Below are the code and all the weights of a small trained network. Each question names an input and a class and asks about switching units off, where a switched-off unit gives its printed mean instead of its output.

import numpy as np


def w(rows, s, z=0):
    codes = np.array(rows[::2]) - 128.0
    scale = np.full(codes.shape[1], s)
    scale[-1] = z or s
    return codes * scale


def f(y):
    return y / 2 * (1 + np.tanh(0.7978845608 * (y + 0.044715 * y**3)))


def log_softmax(a):
    a = a - a.max(-1, keepdims=True)
    return a - np.log(np.exp(a).sum(-1, keepdims=True))


def net(x, mask):
    res = np.array(x, float).reshape(1, 7) / 4 @ E
    y = f(res @ A[0][:, :-1].T + A[0][:, -1])
    res = res + np.where(mask, y, B[0][:, -1]) @ B[0][:, :-1]
    return log_softmax(res[-1] @ U[:, :-1].T + U[:, -1])


A, B = {}, {}
E = w([
[113,140,120,127,121,120,135,120,143,161],'x0',
[126,204,197,116,134,163,42,252,57,223],'x1',
[120,115,129,115,144,116,122,132,130,136],'x2',
[99,40,122,214,6,98,31,93,37,173],'x3',
[121,129,111,119,130,102,134,131,143,167],'x4',
[106,107,135,92,124,93,146,146,136,164],'x5',
[34,225,106,125,135,28,68,155,146,21],'x6',
],0.011)
A[0] = w([
[75,202,138,109,112,101,94,202,94,126,82],'neuron 0',
[143,164,136,101,161,175,180,159,154,143,209],'neuron 1',
[77,47,125,176,24,98,32,83,72,144,143],'neuron 2',
[167,8,114,141,141,163,216,28,167,141,241],'neuron 3',
[197,84,150,120,133,221,181,160,120,208,246],'neuron 4',
[97,56,101,128,69,83,156,35,149,88,183],'neuron 5',
[83,151,106,135,115,45,135,82,157,50,105],'neuron 6',
[94,177,161,124,110,118,166,156,143,95,156],'neuron 7',
[171,24,153,152,58,188,98,99,83,223,164],'neuron 8',
[93,115,112,117,114,82,223,49,176,52,255],'neuron 9',
],0.014,0.0068)
B[0] = w([
[176,198,152,148,127,126,41,140,187,123,199],'neuron 0',
[182,144,175,118,165,162,157,132,157,111,204],'neuron 1',
[89,76,184,211,59,57,57,113,85,137,249],'neuron 2',
[219,169,84,107,4,156,169,98,135,104,251],'neuron 3',
[93,89,188,146,181,229,191,118,66,162,231],'neuron 4',
[178,37,76,177,214,73,137,89,127,148,223],'neuron 5',
[76,58,143,115,198,58,121,148,134,135,206],'neuron 6',
[136,173,77,128,137,84,127,135,193,164,172],'neuron 7',
[104,167,33,81,122,143,63,146,53,167,236],'neuron 8',
[32,88,96,83,72,159,182,138,148,52,242],'neuron 9',
],0.02,0.028)
U = w([
[209,106,118,76,98,201,231,81,156,111,213],'0',
[170,157,217,101,255,231,163,165,103,207,144],'1',
[69,103,70,67,183,100,173,173,210,78,232],'2',
[194,221,156,129,224,103,110,220,223,113,120],'3',
[207,77,61,164,53,125,130,61,84,159,196],'4',
[44,160,92,138,158,167,75,237,36,191,64],'5',
[118,33,127,207,161,28,128,116,146,107,72],'6',
[149,150,233,184,91,71,34,129,180,167,3],'7',
],0.0082,0.0036)

Each question gives the input, the list of numbers given to net, and the class t.
The units are the neurons (one row each of A and B). Each row of codes is followed by its name. A weight is (code - 128) times the scale printed after its matrix; where a second scale follows, it is the last column's (A, B and U).
mask holds one flag per neuron, in row order. A switched-off neuron (its flag False) gives its mean, the last column of its row in B, instead of its output. The means were averaged over made-up inputs and are rounded, as every weight is.
A unit's drop is (log p(t) with every unit on - log p(t) with that unit switched off) / (log p(t) with every unit on - log p(t) with every unit switched off).
The circuit of an input: a set's keep is (log p(t) with only the set's units on - log p(t) with every unit switched off) / (log p(t) with every unit on - log p(t) with every unit switched off). Starting from all 10 units, units are removed one at a time, each time the one whose removal leaves the highest keep (on an exact tie, the one counted first), for as long as the keep stays at least 0.8.
units of the circuit, in order: the units of the circuit, biggest drop first
unit that matters most: the unit with the biggest drop
k most important neurons: the k neurons with the biggest drops, biggest first
drop when u is switched off: that unit's drop, to one decimal
input [0,-2,-5,6,8,-5,1], class 6: unit that matters most => neuron 2
input [-3,0,-1,-2,5,-5,1], class 2: units of the circuit, in order => (neuron 3; neuron 2)
input [-2,2,8,5,6,5,1], class 7: 2 most important neurons => (neuron 2; neuron 4)
input [-3,-6,-6,-2,-7,-5,-1], class 0: 2 most important neurons => (neuron 3; neuron 2)
input [8,1,-8,-8,5,-8,-8], class 1: 2 most important neurons => (neuron 4; neuron 9)
input [-7,-6,5,-2,3,-1,1], class 2: 4 most important neurons => (neuron 6; neuron 9; neuron 2; neuron 4)
input [3,-6,6,0,-5,5,-1], class 0: 4 most important neurons => (neuron 3; neuron 2; neuron 9; neuron 8)
input [1,4,0,4,3,-2,0], class 5: 2 most important neurons => (neuron 8; neuron 3)
input [2,0,1,-8,3,3,0], class 0: 2 most important neurons => (neuron 6; neuron 1)
input [6,-7,2,5,0,-6,1], class 6: 3 most important neurons => (neuron 6; neuron 5; neuron 2)
input [4,-8,-8,0,8,-1,2], class 2: 3 most important neurons => (neuron 9; neuron 2; neuron 6)
input [-5,-8,8,0,7,-4,3], class 2: 2 most important neurons => (neuron 9; neuron 2)
input [8,5,-2,8,-7,-8,2], class 7: drop when neuron 2 is switched off => 1.3
input [-4,-2,2,1,-4,-6,1], class 6: units of the circuit, in order => (neuron 8)
input [-2,1,3,-5,4,4,5], class 3: drop when neuron 0 is switched off => 0.2
input [-4,4,-2,-3,-6,-2,2], class 3: drop when neuron 2 is switched off => 0.3
